Below are the code and all the weights of a small trained network. Each question names an input and a class and asks about switching units off, where a switched-off unit gives its printed mean instead of its output.

import numpy as np


def w(rows, s, z=0):
    codes = np.array(rows[::2]) - 128.0
    scale = np.full(codes.shape[1], s)
    scale[-1] = z or s
    return codes * scale


def f(y):
    return y / 2 * (1 + np.tanh(0.7978845608 * (y + 0.044715 * y**3)))


def log_softmax(a):
    a = a - a.max(-1, keepdims=True)
    return a - np.log(np.exp(a).sum(-1, keepdims=True))


def net(x, mask):
    res = np.array(x, float).reshape(1, 8) / 4 @ E
    y = f(res @ A[0][:, :-1].T + A[0][:, -1])
    res = res + np.where(mask, y, B[0][:, -1]) @ B[0][:, :-1]
    return log_softmax(res[-1] @ U[:, :-1].T + U[:, -1])


A, B = {}, {}
E = w([
[120,34,160,139,16,93,125,56,243],'x0',
[127,95,40,71,165,137,140,83,178],'x1',
[136,1,235,87,179,128,44,90,126],'x2',
[170,133,111,114,187,139,125,139,110],'x3',
[160,156,83,110,117,159,83,32,93],'x4',
[98,179,179,96,55,154,102,155,181],'x5',
[30,65,133,219,205,161,123,254,184],'x6',
[119,121,204,53,193,33,184,220,44],'x7',
],0.0075)
A[0] = w([
[141,201,88,171,163,172,120,113,94,82],'neuron 1',
[108,100,160,103,139,132,126,134,96,113],'neuron 2',
[128,71,93,116,103,97,72,48,179,118],'neuron 3',
[123,61,174,135,85,157,69,88,176,250],'neuron 4',
[144,225,130,104,10,98,166,111,118,109],'neuron 5',
[144,169,72,160,189,153,112,137,100,175],'neuron 6',
[65,113,96,164,156,110,172,235,178,214],'neuron 7',
[121,31,106,142,123,149,142,29,186,165],'neuron 8',
[82,104,245,107,132,133,24,161,128,105],'neuron 9',
[150,130,105,91,215,118,143,139,92,212],'neuron 10',
[113,187,107,167,120,127,103,120,74,196],'neuron 11',
[58,110,106,177,137,109,143,201,196,220],'neuron 12',
[73,147,111,181,123,133,132,182,141,66],'neuron 13',
[123,79,169,40,228,88,151,157,70,152],'neuron 14',
[84,92,137,174,100,159,177,168,136,116],'neuron 15',
[139,141,128,77,200,93,137,147,78,118],'neuron 16',
[156,160,149,96,63,127,158,117,116,146],'neuron 17',
[133,103,114,131,151,142,143,76,152,136],'neuron 18',
],0.012,0.0022)
B[0] = w([
[128,166,84,156,175,125,120,99,138,201],'neuron 1',
[112,118,164,125,151,120,130,116,130,155],'neuron 2',
[136,76,68,148,92,129,149,70,147,221],'neuron 3',
[117,106,173,196,112,133,102,61,119,230],'neuron 4',
[135,209,153,45,79,106,142,112,87,250],'neuron 5',
[136,160,105,163,186,116,121,121,138,200],'neuron 6',
[124,139,104,132,84,145,154,253,139,244],'neuron 7',
[158,74,68,128,103,156,103,90,164,235],'neuron 8',
[117,160,231,174,151,113,105,116,108,221],'neuron 9',
[122,97,119,73,177,135,123,153,134,197],'neuron 10',
[115,176,108,106,146,125,136,119,157,187],'neuron 11',
[134,119,111,174,78,116,169,207,113,229],'neuron 12',
[137,143,109,153,100,130,143,182,149,186],'neuron 13',
[130,43,172,65,155,136,119,141,105,234],'neuron 14',
[128,138,150,146,107,146,124,170,128,182],'neuron 15',
[134,76,122,76,158,118,139,128,130,196],'neuron 16',
[104,160,136,83,94,136,125,98,113,190],'neuron 17',
[101,105,91,110,127,120,139,99,165,162],'neuron 18',
],0.021,0.014)
U = w([
[133,17,159,33,226,125,144,167,84,7],'0',
[178,48,108,147,34,178,103,31,162,241],'1',
[138,222,61,136,251,137,125,133,147,78],'2',
[115,134,133,176,84,164,193,228,134,155],'3',
[83,107,254,213,91,139,60,86,89,59],'4',
[139,221,145,20,47,83,168,75,51,218],'5',
],0.0067,0.0018)

Each question gives the input, the list of numbers given to net, and the class t.
The units are the neurons (one row each of A and B). Each row of codes is followed by its name. A weight is (code - 128) times the scale printed after its matrix; where a second scale follows, it is the last column's (A, B and U).
mask holds one flag per neuron, in row order. A switched-off neuron (its flag False) gives its mean, the last column of its row in B, instead of its output. The means were averaged over made-up inputs and are rounded, as every weight is.
A unit's drop is (log p(t) with every unit on - log p(t) with that unit switched off) / (log p(t) with every unit on - log p(t) with every unit switched off).
The circuit of an input: a set's keep is (log p(t) with only the set's units on - log p(t) with every unit switched off) / (log p(t) with every unit on - log p(t) with every unit switched off). Starting from the 12 units with the biggest drops (on a tie, the unit counted first), units are removed one at a time, each time the one whose removal leaves the highest keep (on an exact tie, the one counted first), for as long as the keep stays at least 0.8.
units of the circuit, in order: the units of the circuit, biggest drop first
unit that matters most: the unit with the biggest drop
top k neurons: the k neurons with the biggest drops, biggest first
drop of u: that unit's drop, to one decimal
input [-7,-1,-7,2,7,-3,-5,-2], class 2: units of the circuit, in order : (neuron 1)
input [2,-8,5,-1,8,-3,7,-6], class 4: top 3 neurons : (neuron 9; neuron 4; neuron 16)
input [-1,-4,2,-2,-5,8,-1,7], class 0: top 4 neurons : (neuron 14; neuron 4; neuron 16; neuron 7)
input [-7,7,0,1,5,-4,8,-2], class 2: top 2 neurons : (neuron 6; neuron 1)
input [8,3,-6,-6,-3,4,3,-4], class 3: top 4 neurons : (neuron 12; neuron 7; neuron 15; neuron 13)
input [5,-1,-5,-5,2,3,2,1], class 5: top 3 neurons : (neuron 5; neuron 17; neuron 6)
input [-8,-5,-6,3,8,2,6,8], class 0: top 3 neurons : (neuron 14; neuron 16; neuron 10)
input [-8,-7,-8,3,-5,3,-2,7], class 0: top 3 neurons : (neuron 14; neuron 16; neuron 10)
input [6,4,5,5,-6,0,4,4], class 4: top 3 neurons : (neuron 9; neuron 4; neuron 14)
input [-3,-8,7,8,7,3,-5,0], class 4: top 2 neurons : (neuron 9; neuron 7)
input [6,4,2,-2,-2,4,4,2], class 4: top 2 neurons : (neuron 4; neuron 9)
input [-5,2,2,3,-2,6,-3,-4], class 2: top 2 neurons : (neuron 5; neuron 14)
input [-8,-5,0,-1,1,4,4,5], class 0: drop of neuron 14 : 0.2
input [3,4,2,-5,0,1,-2,5], class 1: unit that matters most : neuron 10
input [7,-4,6,-6,8,-4,5,4], class 4: drop of neuron 9 : 5.1
input [3,-3,-4,-1,2,-6,-4,-3], class 5: drop of neuron 5 : 1.3
